Here is a tiny trained network, its code and every weight. The questions are about switching its units off for an input and a class, where a switched-off unit gives its printed mean instead of its output.

import numpy as np


def w(rows, s, z=0):
    codes = np.array(rows[::2]) - 128.0
    scale = np.full(codes.shape[1], s)
    scale[-1] = z or s
    return codes * scale


def norm(h):
    return h / np.sqrt((h * h).mean(-1, keepdims=True) + 1e-5)


def f(y):
    return y / 2 * (1 + np.tanh(0.7978845608 * (y + 0.044715 * y**3)))


def log_softmax(a):
    a = a - a.max(-1, keepdims=True)
    return a - np.log(np.exp(a).sum(-1, keepdims=True))


def net(x, mask):
    res = np.array(x, float).reshape(1, 4) / 4 @ E
    u = 0
    for l in range(2):
        y = f(norm(res) @ A[l][:, :-1].T + A[l][:, -1])
        res = res + np.where(mask[u : u + 7], y, B[l][:, -1]) @ B[l][:, :-1]
        u += 7
    return log_softmax(norm(res)[-1] @ U[:, :-1].T + U[:, -1])


A, B = {}, {}
E = w([
[125,127,128,128,128,126,129,129],'x0',
[208,162,133,197,238,28,135,133],'x1',
[130,254,227,122,100,181,181,219],'x2',
[175,174,22,31,129,61,197,184],'x3',
],0.0088)
A[0] = w([
[98,68,225,171,81,184,102,85,156],'L0N1',
[166,79,127,170,167,44,114,98,4],'L0N2',
[112,110,220,245,164,149,114,113,129],'L0N3',
[136,55,167,205,123,148,68,77,141],'L0N4',
[182,228,209,146,112,121,101,168,46],'L0N5',
[95,59,79,79,56,165,95,97,79],'L0N6',
[88,178,210,59,52,179,133,176,55],'L0N7',
],0.012,0.0023)
B[0] = w([
[43,115,148,169,151,142,133,205,236],'L0N1',
[99,141,63,189,98,158,62,155,194],'L0N2',
[147,132,189,137,82,162,101,36,222],'L0N3',
[77,183,95,150,189,135,193,120,212],'L0N4',
[142,132,226,108,158,164,169,142,206],'L0N5',
[142,107,208,64,143,104,181,98,214],'L0N6',
[133,147,2,195,124,112,72,76,249],'L0N7',
],0.017,0.012)
A[1] = w([
[58,119,234,132,155,124,163,125,117],'L1N1',
[223,178,51,93,59,124,98,156,95],'L1N2',
[181,51,151,7,89,78,128,110,34],'L1N3',
[140,14,129,155,138,73,56,239,51],'L1N4',
[94,92,166,121,150,100,154,157,3],'L1N5',
[161,161,164,94,192,86,201,211,96],'L1N6',
[139,134,35,82,123,108,148,123,138],'L1N7',
],0.019,0.0034)
B[1] = w([
[219,92,62,48,103,57,110,171,250],'L1N1',
[101,50,100,64,136,63,187,167,198],'L1N2',
[185,165,237,169,137,146,129,134,192],'L1N3',
[109,143,114,54,109,137,194,93,151],'L1N4',
[110,189,88,88,123,191,206,93,152],'L1N5',
[42,144,84,250,112,173,60,82,182],'L1N6',
[154,151,197,67,133,155,136,128,197],'L1N7',
],0.017,0.015)
U = w([
[133,119,86,36,150,105,182,138,174],'0',
[107,155,91,205,138,152,56,116,228],'1',
[221,157,252,100,139,150,129,104,10],'2',
],0.015,0.0012)

Each question gives the input, the list of numbers given to net, and the class t.
The units are the neurons (one row each of A and B). Each row of codes is followed by its name. A weight is (code - 128) times the scale printed after its matrix; where a second scale follows, it is the last column's (A, B and U).
mask holds one flag per neuron, layer by layer. A switched-off neuron (its flag False) gives its mean, the last column of its row in B, instead of its output. The means were averaged over made-up inputs and are rounded, as every weight is.
A unit's drop is (log p(t) with every unit on - log p(t) with that unit switched off) / (log p(t) with every unit on - log p(t) with every unit switched off).
The circuit of an input: a set's keep is (log p(t) with only the set's units on - log p(t) with every unit switched off) / (log p(t) with every unit on - log p(t) with every unit switched off). Starting from the 12 units with the biggest drops (on a tie, the unit counted first), units are removed one at a time, each time the one whose removal leaves the highest keep (on an exact tie, the one counted first), for as long as the keep stays at least 0.8.
units of the circuit, in order: the units of the circuit, biggest drop first
most important unit: the unit with the biggest drop
k most important neurons: the k neurons with the biggest drops, biggest first
top k neurons in layer l: the k neurons of layer l with the biggest drops, biggest first
drop of u: that unit's drop, to one decimal
input [-4,-4,-3,-7], class 0: most important unit	L1N1
input [-6,-8,1,-2], class 1: top 3 neurons in layer 1	(L1N2; L1N1; L1N4)
input [1,3,1,5], class 1: units of the circuit, in order	(L0N7; L1N6)
input [-4,-1,0,8], class 2: 2 most important neurons	(L0N1; L0N4)
input [2,0,-5,-5], class 0: 2 most important neurons	(L0N7; L1N1)
input [-4,-1,-7,8], class 2: 2 most important neurons	(L0N7; L1N3)
input [7,-7,0,5], class 2: 3 most important neurons	(L0N6; L1N3; L0N2)
input [-6,0,0,-7], class 0: top 3 neurons in layer 0	(L0N7; L0N2; L0N1)
input [0,-7,0,-6], class 0: 4 most important neurons	(L0N6; L1N1; L0N2; L1N6)
input [-4,0,-7,-6], class 0: 2 most important neurons	(L0N7; L1N1)
input [-1,1,6,2], class 1: 3 most important neurons	(L0N5; L0N3; L0N2)
input [3,-5,-1,-5], class 0: 2 most important neurons	(L0N6; L1N1)
input [-4,-7,0,-7], class 0: top 2 neurons in layer 0	(L0N6; L0N2)
input [3,-4,6,-6], class 1: units of the circuit, in order	(L0N7)
input [6,-1,-8,-4], class 0: 2 most important neurons	(L0N7; L0N6)
input [-3,2,8,2], class 1: 2 most important neurons	(L0N5; L0N3)
input [7,3,7,3], class 1: 2 most important neurons	(L0N5; L1N6)
input [-7,-2,0,2], class 2: 2 most important neurons	(L0N6; L0N2)
input [4,-1,-1,6], class 2: top 2 neurons in layer 1	(L1N3; L1N7)
input [1,-3,-3,3], class 2: most important unit	L1N3
input [-1,-7,3,-2], class 1: drop of L0N7	3.4
input [-3,-5,-5,4], class 2: drop of L1N3	0.2
input [1,-4,4,-1], class 1: drop of L0N7	1.6
